Below are the code and all the weights of a small trained network. Each question names an input and a class and asks about switching units off, where a switched-off unit gives its printed mean instead of its output.

import numpy as np


def w(rows, s, z=0):
    codes = np.array(rows[::2]) - 128.0
    scale = np.full(codes.shape[1], s)
    scale[-1] = z or s
    return codes * scale


def f(y):
    return y / 2 * (1 + np.tanh(0.7978845608 * (y + 0.044715 * y**3)))


def log_softmax(a):
    a = a - a.max(-1, keepdims=True)
    return a - np.log(np.exp(a).sum(-1, keepdims=True))


def net(x, mask):
    res = np.array(x, float).reshape(1, 4) / 4 @ E
    y = f(res @ A[0][:, :-1].T + A[0][:, -1])
    res = res + np.where(mask, y, B[0][:, -1]) @ B[0][:, :-1]
    return log_softmax(res[-1] @ U[:, :-1].T + U[:, -1])


A, B = {}, {}
E = w([
[113,127,127,118,204,131,135,253,123,72,87],'x0',
[178,125,124,143,230,128,128,45,130,67,105],'x1',
[222,128,129,119,53,134,126,145,129,42,140],'x2',
[235,136,130,150,173,125,130,171,135,222,180],'x3',
],0.0044)
A[0] = w([
[118,141,130,126,175,135,133,205,138,97,113,66],'n1',
[145,131,127,123,62,127,129,12,130,184,139,117],'n2',
[158,130,128,138,206,132,128,63,132,82,118,77],'n3',
[169,130,127,133,208,128,128,60,129,76,117,109],'n4',
[211,127,128,131,65,128,125,150,131,59,131,92],'n5',
[82,129,119,132,24,124,128,210,128,173,129,115],'n6',
[35,122,127,128,93,143,128,98,120,40,122,103],'n7',
[86,134,129,130,37,132,127,202,133,173,137,95],'n8',
[48,126,125,121,100,127,120,102,131,54,113,94],'n9',
[142,135,129,127,69,131,130,26,136,174,140,99],'n10',
[12,132,130,130,225,137,129,102,130,233,121,77],'n11',
[203,130,132,123,67,134,128,148,129,60,134,77],'n12',
[50,128,125,116,98,133,136,100,113,61,105,105],'n13',
[137,126,133,126,76,138,124,38,131,165,146,78],'n14',
[156,131,128,135,204,139,127,65,124,88,115,70],'n15',
[88,131,137,127,46,144,130,193,130,175,140,79],'n16',
[127,128,130,126,130,130,127,127,130,127,130,2],'n17',
[117,125,127,117,181,129,137,232,123,77,110,115],'n18',
[61,125,136,119,106,125,130,103,127,66,105,71],'n19',
[200,132,129,124,72,139,134,144,122,61,138,73],'n20',
[60,122,131,130,104,123,127,105,132,63,106,70],'n21',
[161,133,125,135,211,131,130,59,137,74,125,98],'n22',
[254,124,123,131,172,126,129,177,113,224,150,100],'n23',
[123,141,130,127,155,133,129,165,125,116,121,30],'n24',
[110,129,134,125,183,133,120,229,136,77,118,93],'n25',
[208,129,127,124,64,128,127,149,132,60,130,85],'n26',
[115,127,125,120,182,130,129,230,128,79,113,103],'n27',
[222,123,135,133,166,142,128,160,137,207,150,83],'n28',
],0.011,0.0058)
B[0] = w([
[158,113,118,154,89,87,125,121,102,121,135,150],'n1',
[131,113,123,185,84,139,128,136,105,79,128,234],'n2',
[153,108,131,76,142,91,128,128,107,108,126,180],'n3',
[134,117,130,69,151,128,130,134,117,98,129,207],'n4',
[77,117,125,131,134,113,127,126,124,187,127,190],'n5',
[137,113,135,64,166,124,128,125,113,85,126,227],'n6',
[174,167,127,137,138,139,127,125,167,147,129,206],'n7',
[151,110,132,69,157,102,127,123,110,97,126,202],'n8',
[176,153,130,139,137,128,129,131,157,154,131,184],'n9',
[143,113,122,174,85,118,126,130,102,95,130,204],'n10',
[59,99,116,130,119,80,127,127,107,252,129,244],'n11',
[92,112,120,128,130,99,126,127,115,191,127,177],'n12',
[168,155,131,140,141,138,128,131,158,148,132,190],'n13',
[154,111,118,165,87,95,125,125,100,108,128,176],'n14',
[157,107,130,81,140,84,126,131,102,113,129,171],'n15',
[162,108,127,75,149,84,131,125,108,108,125,183],'n16',
[195,95,103,124,115,30,124,117,99,163,129,89],'n17',
[126,116,126,173,88,142,128,121,111,90,129,208],'n18',
[185,141,127,139,133,99,130,128,148,162,128,158],'n19',
[99,111,120,128,130,93,130,125,118,190,127,169],'n20',
[185,141,128,140,133,98,130,130,148,162,128,158],'n21',
[141,112,132,70,149,116,128,131,113,100,129,200],'n22',
[195,179,132,138,144,140,128,123,186,146,125,253],'n23',
[180,105,111,139,104,56,121,116,101,147,133,103],'n24',
[139,114,123,170,85,118,125,125,105,101,135,190],'n25',
[84,114,124,129,131,107,129,127,118,191,126,185],'n26',
[135,115,123,170,86,130,128,120,107,96,130,197],'n27',
[198,158,128,140,138,112,130,129,164,156,123,204],'n28',
],0.036,0.0044)
U = w([
[178,197,133,143,145,131,130,127,205,141,126,108],'0',
[124,107,114,184,67,132,122,123,91,71,136,118],'1',
[130,104,143,43,175,113,130,131,106,81,122,107],'2',
[53,112,110,131,136,106,129,126,124,208,123,90],'3',
[40,174,161,133,153,244,133,146,177,75,120,253],'4',
],0.011,0.0046)

Each question gives the input, the list of numbers given to net, and the class t.
The units are the neurons (one row each of A and B). Each row of codes is followed by its name. A weight is (code - 128) times the scale printed after its matrix; where a second scale follows, it is the last column's (A, B and U).
mask holds one flag per neuron, in row order. A switched-off neuron (its flag False) gives its mean, the last column of its row in B, instead of its output. The means were averaged over made-up inputs and are rounded, as every weight is.
A unit's drop is (log p(t) with every unit on - log p(t) with that unit switched off) / (log p(t) with every unit on - log p(t) with every unit switched off).
The circuit of an input: a set's keep is (log p(t) with only the set's units on - log p(t) with every unit switched off) / (log p(t) with every unit on - log p(t) with every unit switched off). Starting from the 12 units with the biggest drops (on a tie, the unit counted first), units are removed one at a time, each time the one whose removal leaves the highest keep (on an exact tie, the one counted first), for as long as the keep stays at least 0.8.
circuit, biggest first: the units of the circuit, biggest drop first
most important unit: the unit with the biggest drop
top k neurons: the k neurons with the biggest drops, biggest first
drop when u is switched off: that unit's drop, to one decimal
input [5,-6,-1,1], class 2: circuit, biggest first => n6
input [7,1,3,-7], class 0: top 3 neurons => n7; n9; n13
input [-3,-4,0,-3], class 2: top 2 neurons => n23; n6
input [6,-4,-6,2], class 1: top 3 neurons => n18; n27; n25
input [4,2,-3,-4], class 0: top 2 neurons => n2; n10
input [4,-2,-8,-8], class 0: top 3 neurons => n7; n13; n9
input [-5,-1,6,3], class 3: top 2 neurons => n5; n26
input [-4,-6,2,5], class 2: top 4 neurons => n6; n8; n16; n7
input [-6,-4,3,-6], class 0: top 2 neurons => n7; n13
input [8,-8,-7,-3], class 1: top 4 neurons => n18; n27; n25; n1
input [-4,1,8,7], class 3: top 4 neurons => n5; n26; n12; n20
input [8,-3,8,1], class 1: top 4 neurons => n18; n27; n25; n11
input [-3,-6,7,-1], class 3: top 3 neurons => n5; n26; n12
input [-7,-7,3,2], class 1: top 3 neurons => n2; n10; n14
input [7,-7,5,4], class 1: most important unit => n18
input [-5,-4,6,-1], class 3: drop when n12 is switched off => 0.4
input [1,-8,8,-1], class 2: drop when n8 is switched off => 2.9
input [-2,3,-3,-1], class 4: drop when n16 is switched off => 0.2
